Below is a small trained network, with its code and all its weights. Each question gives an input and a class and asks what happens when units are switched off, that is, made to give their printed mean instead of their output.

import numpy as np


def w(rows, s, z=0):
    codes = np.array(rows[::2]) - 128.0
    scale = np.full(codes.shape[1], s)
    scale[-1] = z or s
    return codes * scale


def norm(h):
    return h / np.sqrt((h * h).mean(-1, keepdims=True) + 1e-5)


def f(y):
    return y / 2 * (1 + np.tanh(0.7978845608 * (y + 0.044715 * y**3)))


def log_softmax(a):
    a = a - a.max(-1, keepdims=True)
    return a - np.log(np.exp(a).sum(-1, keepdims=True))


def net(x, mask):
    res = np.array(x, float).reshape(1, 8) / 4 @ E
    u = 0
    for l in range(3):
        y = f(norm(res) @ A[l][:, :-1].T + A[l][:, -1])
        res = res + np.where(mask[u : u + 9], y, B[l][:, -1]) @ B[l][:, :-1]
        u += 9
    return log_softmax(norm(res)[-1] @ U[:, :-1].T + U[:, -1])


A, B = {}, {}
E = w([
[126,129,127,129,128,130,126,126,129,127],'x0',
[128,127,127,127,129,129,127,128,127,127],'x1',
[149,133,120,197,141,170,98,152,166,175],'x2',
[120,176,178,104,183,110,139,126,128,203],'x3',
[141,185,86,121,175,115,144,191,131,72],'x4',
[45,73,134,139,175,107,159,124,187,110],'x5',
[120,136,3,117,116,61,134,95,150,186],'x6',
[188,87,95,105,190,186,204,89,121,125],'x7',
],0.0047)
A[0] = w([
[130,102,197,121,137,165,104,153,106,91,208],'0.n0',
[41,85,155,161,182,96,176,123,215,102,3],'0.n1',
[110,130,92,214,138,205,96,167,155,150,76],'0.n2',
[166,204,108,133,147,114,161,195,141,87,50],'0.n3',
[73,108,120,2,96,112,153,124,68,63,187],'0.n4',
[116,181,94,136,157,123,171,208,160,68,121],'0.n5',
[145,136,78,130,116,61,136,100,147,172,167],'0.n6',
[138,135,187,100,129,166,134,150,163,110,60],'0.n7',
[152,112,97,167,162,204,78,183,194,192,74],'0.n8',
],0.0055,0.0035)
B[0] = w([
[62,157,1,129,80,108,175,111,117,136,227],'0.n0',
[156,44,125,249,195,46,89,58,16,143,184],'0.n1',
[177,129,189,135,133,34,199,145,219,96,160],'0.n2',
[117,119,138,39,156,171,41,66,176,110,146],'0.n3',
[186,156,159,172,128,83,155,131,226,119,252],'0.n4',
[105,106,157,89,162,170,11,43,193,114,189],'0.n5',
[85,183,95,161,102,184,166,149,135,90,213],'0.n6',
[79,191,68,150,133,134,165,128,84,124,129],'0.n7',
[144,169,164,46,99,45,213,89,133,64,171],'0.n8',
],0.0052,0.0034)
A[1] = w([
[82,186,169,77,184,97,156,111,83,211,91],'1.n0',
[95,108,177,126,133,166,112,137,64,65,103],'1.n1',
[104,58,193,134,10,155,142,14,142,209,133],'1.n2',
[111,122,221,166,138,197,152,174,94,69,69],'1.n3',
[203,138,98,193,156,166,71,150,87,148,72],'1.n4',
[129,161,153,73,228,84,108,163,87,208,73],'1.n5',
[200,111,99,145,180,181,187,136,133,132,94],'1.n6',
[197,178,137,79,91,163,118,112,72,131,5],'1.n7',
[122,137,253,133,133,164,150,124,105,50,140],'1.n8',
],0.0054,0.0029)
B[1] = w([
[170,94,103,201,30,216,151,132,166,17,186],'1.n0',
[132,131,52,150,181,176,145,157,171,186,122],'1.n1',
[155,187,83,75,254,145,50,170,233,66,253],'1.n2',
[129,202,62,141,151,87,194,155,128,232,132],'1.n3',
[131,72,147,128,170,43,160,153,142,76,110],'1.n4',
[161,39,119,186,89,195,118,129,185,50,153],'1.n5',
[20,65,200,60,66,115,111,102,82,126,201],'1.n6',
[151,135,162,168,186,85,96,143,74,203,146],'1.n7',
[145,134,17,117,158,99,152,192,194,217,179],'1.n8',
],0.0053,0.003)
A[2] = w([
[106,187,54,123,103,157,159,133,110,186,126],'2.n0',
[102,180,167,171,101,88,91,168,154,164,63],'2.n1',
[84,163,40,125,90,100,139,41,146,126,25],'2.n2',
[255,163,143,107,106,106,64,160,40,132,109],'2.n3',
[143,85,93,44,182,160,137,83,156,140,200],'2.n4',
[131,79,149,91,147,158,202,90,128,145,28],'2.n5',
[57,103,132,144,77,113,65,179,155,105,254],'2.n6',
[213,175,180,95,137,39,220,121,180,128,2],'2.n7',
[163,105,132,121,89,139,169,113,169,37,219],'2.n8',
],0.0062,0.0013)
B[2] = w([
[40,90,107,160,191,177,166,178,106,130,168],'2.n0',
[128,92,137,33,88,75,168,135,58,90,169],'2.n1',
[105,136,139,136,214,186,181,229,125,193,210],'2.n2',
[46,3,136,199,229,94,153,23,169,127,189],'2.n3',
[115,196,169,84,94,128,53,130,78,132,240],'2.n4',
[137,171,143,67,56,46,134,128,36,122,178],'2.n5',
[200,143,169,70,104,192,160,65,26,167,204],'2.n6',
[123,140,108,122,86,4,110,192,195,143,194],'2.n7',
[170,107,155,226,79,159,120,165,129,171,253],'2.n8',
],0.0057,0.0044)
U = w([
[65,154,62,139,172,169,193,202,118,186,161],'0',
[101,42,140,180,203,57,127,33,116,138,134],'1',
[146,176,138,75,160,170,20,109,202,102,94],'2',
[162,142,149,145,57,23,162,173,196,133,39],'3',
[114,136,177,61,51,132,141,94,9,122,95],'4',
[176,88,141,212,63,220,146,117,139,107,246],'5',
],0.011,0.0012)

Each question gives the input, the list of numbers given to net, and the class t.
The units are the neurons (one row each of A and B). Each row of codes is followed by its name. A weight is (code - 128) times the scale printed after its matrix; where a second scale follows, it is the last column's (A, B and U).
mask holds one flag per neuron, layer by layer. A switched-off neuron (its flag False) gives its mean, the last column of its row in B, instead of its output. The means were averaged over made-up inputs and are rounded, as every weight is.
A unit's drop is (log p(t) with every unit on - log p(t) with that unit switched off) / (log p(t) with every unit on - log p(t) with every unit switched off).
The circuit of an input: a set's keep is (log p(t) with only the set's units on - log p(t) with every unit switched off) / (log p(t) with every unit on - log p(t) with every unit switched off). Starting from the 12 units with the biggest drops (on a tie, the unit counted first), units are removed one at a time, each time the one whose removal leaves the highest keep (on an exact tie, the one counted first), for as long as the keep stays at least 0.8.
circuit, biggest first: the units of the circuit, biggest drop first
unit that matters most: the unit with the biggest drop
top k neurons: the k neurons with the biggest drops, biggest first
k most important neurons of layer l: the k neurons of layer l with the biggest drops, biggest first
input [6,-3,8,-7,2,-7,-6,-7], class 3: unit that matters most	0.n2
input [-4,5,-4,-4,-4,2,6,8], class 4: circuit, biggest first	(2.n5; 2.n4)
input [-4,-5,6,-7,8,-5,2,5], class 2: circuit, biggest first	(0.n3; 0.n5)
input [6,0,-6,-8,8,-7,8,-3], class 0: top 4 neurons	(2.n2; 1.n2; 0.n6; 1.n0)
input [5,3,-5,0,-5,2,-2,7], class 4: 3 most important neurons of layer 0	(0.n5; 0.n2; 0.n8)
input [-1,-2,4,7,8,0,-1,8], class 2: 2 most important neurons of layer 2	(2.n6; 2.n1)
input [-7,-4,-1,-8,-4,-8,-1,5], class 1: circuit, biggest first	(2.n3; 1.n7)
input [-7,-1,-1,7,5,-2,2,6], class 5: circuit, biggest first	(1.n5; 1.n0)
input [3,-4,1,4,-6,-7,6,5], class 1: circuit, biggest first	(0.n0; 2.n3)
input [2,-8,-3,7,-3,-8,0,-4], class 1: top 2 neurons	(2.n3; 1.n7)
input [-4,-6,-1,2,2,7,7,-7], class 0: top 2 neurons	(2.n2; 0.n6)
input [-1,-3,-6,7,-6,3,-4,0], class 5: top 2 neurons	(1.n0; 0.n5)
input [4,-4,5,7,4,4,1,-8], class 4: circuit, biggest first	(2.n6; 2.n1)
input [-2,-4,3,-4,4,-6,3,1], class 1: top neuron	(2.n3)
input [-7,0,-6,4,0,-2,7,-8], class 4: 4 most important neurons of layer 2	(2.n1; 2.n6; 2.n3; 2.n8)
input [2,-3,-8,0,-3,7,5,2], class 3: circuit, biggest first	(0.n4; 2.n7)
input [1,8,5,-8,-1,4,5,-2], class 5: top 2 neurons	(0.n0; 0.n4)
input [-6,-8,-2,5,3,5,3,6], class 4: top 2 neurons	(2.n5; 1.n6)
input [5,-5,7,3,-2,3,6,4], class 3: 2 most important neurons of layer 2	(2.n7; 2.n5)
input [6,1,-8,-6,8,-2,-2,-2], class 2: circuit, biggest first	(0.n5)
input [-8,4,-4,-6,-1,-7,-4,1], class 1: top 2 neurons	(2.n3; 1.n7)
input [4,8,0,-5,-2,6,6,-4], class 0: top 3 neurons	(2.n2; 0.n6; 2.n3)
input [-3,-4,8,-3,-8,-1,-3,-8], class 2: top 2 neurons	(1.n2; 0.n4)
input [5,-2,6,-5,-4,2,8,-8], class 0: top 2 neurons	(2.n2; 1.n6)
input [3,-3,-6,6,7,-8,0,-7], class 1: top 2 neurons	(2.n3; 1.n2)
input [6,-4,-5,5,5,0,5,-6], class 4: 3 most important neurons of layer 2	(2.n6; 2.n1; 2.n7)
input [-8,-7,-5,5,-5,-1,-6,-6], class 0: unit that matters most	1.n8
input [-4,-4,-4,8,-5,6,0,8], class 4: top 3 neurons	(2.n5; 2.n4; 2.n3)
input [-1,8,-4,-3,2,7,-7,7], class 0: top 2 neurons	(1.n3; 1.n8)
input [-1,4,6,-3,4,7,0,5], class 1: top 3 neurons	(0.n1; 0.n4; 0.n5)
